a =
[[2109, 2346, 2109, 2260, 2193, 2526, 5735, 9734, 6209, 2805, 2361, 2031, 2229, 2016, 2194],
 [2204, 2252, 2121, 2321, 2559, 5465, 9576, 6489, 2856, 2176, 2207, 2172, 2274, 2079, 2176],
 [9786, 5981, 2568, 2306, 2223, 2146, 2398, 2241, 2103, 2145, 2114, 2208, 2245, 2697, 5861],
 [2351, 2225, 2187, 2320, 2115, 2074, 3245, 7797, 9188, 4334, 2346, 2185, 2300, 2296, 2234],
 [2211, 2142, 2175, 2225, 2256, 2180, 2509, 5572, 9719, 6571, 2762, 2030, 2149, 2102, 2360],
 [2316, 2262, 2296, 3013, 7402, 9416, 4764, 2535, 2172, 2168, 2155, 2188, 2208, 2204, 2292],
 [3509, 2151, 2312, 2149, 2101, 2282, 2169, 2161, 2339, 2118, 2236, 2347, 4059, 8995, 8049],
 [2143, 2103, 2265, 2637, 6246, 9579, 5705, 2665, 2300, 2168, 2156, 2160, 2207, 2167, 2134],
 [2200, 2179, 2241, 2267, 2172, 2306, 2233, 2385, 4227, 9028, 7964, 3450, 2214, 2271, 2195],
 [2302, 2271, 2252, 2222, 2215, 2071, 2102, 2099, 2303, 2371, 4956, 9560, 6984, 3036, 2081]]
a[0, 0] => 2109
a[4, 8] => 9719
a[3, 9] => 4334
a[1, 6] => 9576
a[1, 2] => 2121
a[9, 11] => 9560
a[:, 2] => [2109, 2121, 2568, 2187, 2175, 2296, 2312, 2265, 2241, 2252]
a[3, 3] => 2320
a[2, 2] => 2568
a[2, 11] => 2208
a[:, 7] => [9734, 6489, 2241, 7797, 5572, 2535, 2161, 2665, 2385, 2099]
a[7, 0] => 2143
a[:, 12] => [2229, 2274, 2245, 2300, 2149, 2208, 4059, 2207, 2214, 6984]
a[5] => [2316, 2262, 2296, 3013, 7402, 9416, 4764, 2535, 2172, 2168, 2155, 2188, 2208, 2204, 2292]
a[9] => [2302, 2271, 2252, 2222, 2215, 2071, 2102, 2099, 2303, 2371, 4956, 9560, 6984, 3036, 2081]
a[:, 8] => [6209, 2856, 2103, 9188, 9719, 2172, 2339, 2300, 4227, 2303]
a[:, 0] => [2109, 2204, 9786, 2351, 2211, 2316, 3509, 2143, 2200, 2302]
a[5, 14] => 2292
a[8, 13] => 2271
a[3, 14] => 2234
a[:, 6] => [5735, 9576, 2398, 3245, 2509, 4764, 2169, 5705, 2233, 2102]
a[0, 6] => 5735
a[0, 10] => 2361
a[7, 6] => 5705
a[3, 0] => 2351
a[1, 1] => 2252
a[2, 4] => 2223
a[2, 12] => 2245
a[1, 13] => 2079
a[:, 13] => [2016, 2079, 2697, 2296, 2102, 2204, 8995, 2167, 2271, 3036]
a[:, 3] => [2260, 2321, 2306, 2320, 2225, 3013, 2149, 2637, 2267, 2222]
a[9, 10] => 4956
a[0, 2] => 2109
a[5, 4] => 7402
a[3, 6] => 3245
a[3, 10] => 2346
a[7] => [2143, 2103, 2265, 2637, 6246, 9579, 5705, 2665, 2300, 2168, 2156, 2160, 2207, 2167, 2134]

grid =
[[161 151 124 148 146 200 120 194 141 128 185 131 175 197]
 [138 177 197 147 161 116 184 115 172 168 155 198 181 127]
 [138 175 198 148 161 115 185 116 172 170 153 198 178 125]
 [135 177 192 141 158 118 178 116 169 161 159 194 185 130]
 [139 176 199 149 162 114 186 115 173 171 152 198 177 124]
 [ 50  89 109  59  73  28  96  28  84  81  67 109  92  39]
 [209 171 155 203 188 228 168 229 178 183 190 153 166 217]
 [209 173 148 198 186 235 160 234 175 175 198 150 173 225]
 [138 175 199 149 161 113 187 113 172 171 151 198 176 123]
 [117 155 179 128 141  93 166  94 152 150 132 178 157 104]]
grid[-10, 0] = 161
grid[-8, -1] = 125
grid[-6, 13] = 124
grid[:, -9] = [200, 116, 115, 118, 114, 28, 228, 235, 113, 93]
grid[-2] = [138, 175, 199, 149, 161, 113, 187, 113, 172, 171, 151, 198, 176, 123]
grid[8, -13] = 175
grid[6, -1] = 217
grid[8, 13] = 123
grid[-6, -10] = 162
grid[2, 9] = 170
grid[4, 8] = 173
grid[-1, 9] = 150
grid[-7, -6] = 169
grid[5, 2] = 109
grid[7, -10] = 186
grid[-10, 3] = 148
grid[1] = [138, 177, 197, 147, 161, 116, 184, 115, 172, 168, 155, 198, 181, 127]
grid[-7, -11] = 141
grid[-7, -12] = 192
grid[6, -2] = 166
grid[:, -5] = [128, 168, 170, 161, 171, 81, 183, 175, 171, 150]
grid[-9, 9] = 168
grid[3, -7] = 116
grid[0, 6] = 120
grid[:, 8] = [141, 172, 172, 169, 173, 84, 178, 175, 172, 152]
grid[-1, 13] = 104
grid[-10, -10] = 146
grid[9] = [117, 155, 179, 128, 141, 93, 166, 94, 152, 150, 132, 178, 157, 104]
grid[6, -7] = 229
grid[-8, -8] = 185
grid[-3, 11] = 150
grid[7, -13] = 173
grid[-5, 9] = 81
grid[:, 3] = [148, 147, 148, 141, 149, 59, 203, 198, 149, 128]
grid[6] = [209, 171, 155, 203, 188, 228, 168, 229, 178, 183, 190, 153, 166, 217]
grid[7, 5] = 235

B =
[[-11 -21  25  -6   8  53  -8]
 [ 22 -26  42 -12 -19  31  12]
 [ 32 -23 -17  24   0   7 -51]
 [  2  10 -16  14  22  45 -29]
 [ 38 -14 -32  22 -15   1 -11]
 [  7 -38  23   8 -20  23  -8]
 [ -4  -6 -62   2 -11   4   0]
 [-12  11 -13 -33 -27 -36  40]
 [ 41  16  -4 -37  17   9  23]
 [ -6 -36 -19   0 -36  11   0]]
Indices start at 0.
row 0 col 0: -11
row 7 col 4: -27
row 2 col 2: -17
row 3 col 2: -16
row 4 col 1: -14
row 6 col 0: -4
row 9 col 0: -6
row 3 col 4: 22
row 1 col 2: 42
row 7 col 5: -36
row 3 col 3: 14
row 8 col 1: 16
row 2 col 4: 0
row 5 col 3: 8
row 2 col 5: 7
row 9 col 6: 0
row 1 col 5: 31
row 1 col 1: -26
row 0 col 6: -8
row 6 col 4: -11
row 0 col 2: 25
row 9 col 3: 0
row 5 col 4: -20
row 7 col 1: 11
row 8 col 0: 41
row 5 col 6: -8
row 8 col 3: -37
row 4 col 6: -11
row 3 col 0: 2

A =
[[ -2 -15  -3   0   1   8  -2   5  -1   3   2 -10   7  -7  -2   6]
 [  4  -8 -12  10 -16  30  16 -21 -62  34  -1  -7   7   4  -5  16]]
A[-2][0] = -2
A[0][-7] = 3
A[-2] = [-2, -15, -3, 0, 1, 8, -2, 5, -1, 3, 2, -10, 7, -7, -2, 6]
A[1] = [4, -8, -12, 10, -16, 30, 16, -21, -62, 34, -1, -7, 7, 4, -5, 16]
A[-2][3] = 0
A[:, 13] = [-7, 4]
A[-2][13] = -7
A[0][2] = -3
A[-2][-11] = 8
A[-1][-14] = -12
A[-2][-1] = 6
A[:, -2] = [-2, -5]
A[0][-15] = -15

M =
3  5  2  2  4  1  2  7  3
3  4  3  4  6  2  2  8  1
3  6  2  2  2  1  3  7  4
3  5  2  2  3  1  2  7  3
3  4  2  4  5  1  3  7  2
3  6  2  2  2  1  3  7  4
M[-6][-9] => 3
M[:, 4] => [4, 6, 2, 3, 5, 2]
M[-3][7] => 7
M[4] => [3, 4, 2, 4, 5, 1, 3, 7, 2]
M[:, -3] => [2, 2, 3, 2, 3, 3]
M[2][7] => 7
M[0] => [3, 5, 2, 2, 4, 1, 2, 7, 3]
M[0][-5] => 4
M[3][-1] => 3
M[-6][7] => 7
M[1][-5] => 6
M[:, 5] => [1, 2, 1, 1, 1, 1]
M[-1][8] => 4
M[-1][-7] => 2
M[2][-6] => 2
M[3][-9] => 3
M[1][-3] => 2
M[0][-8] => 5
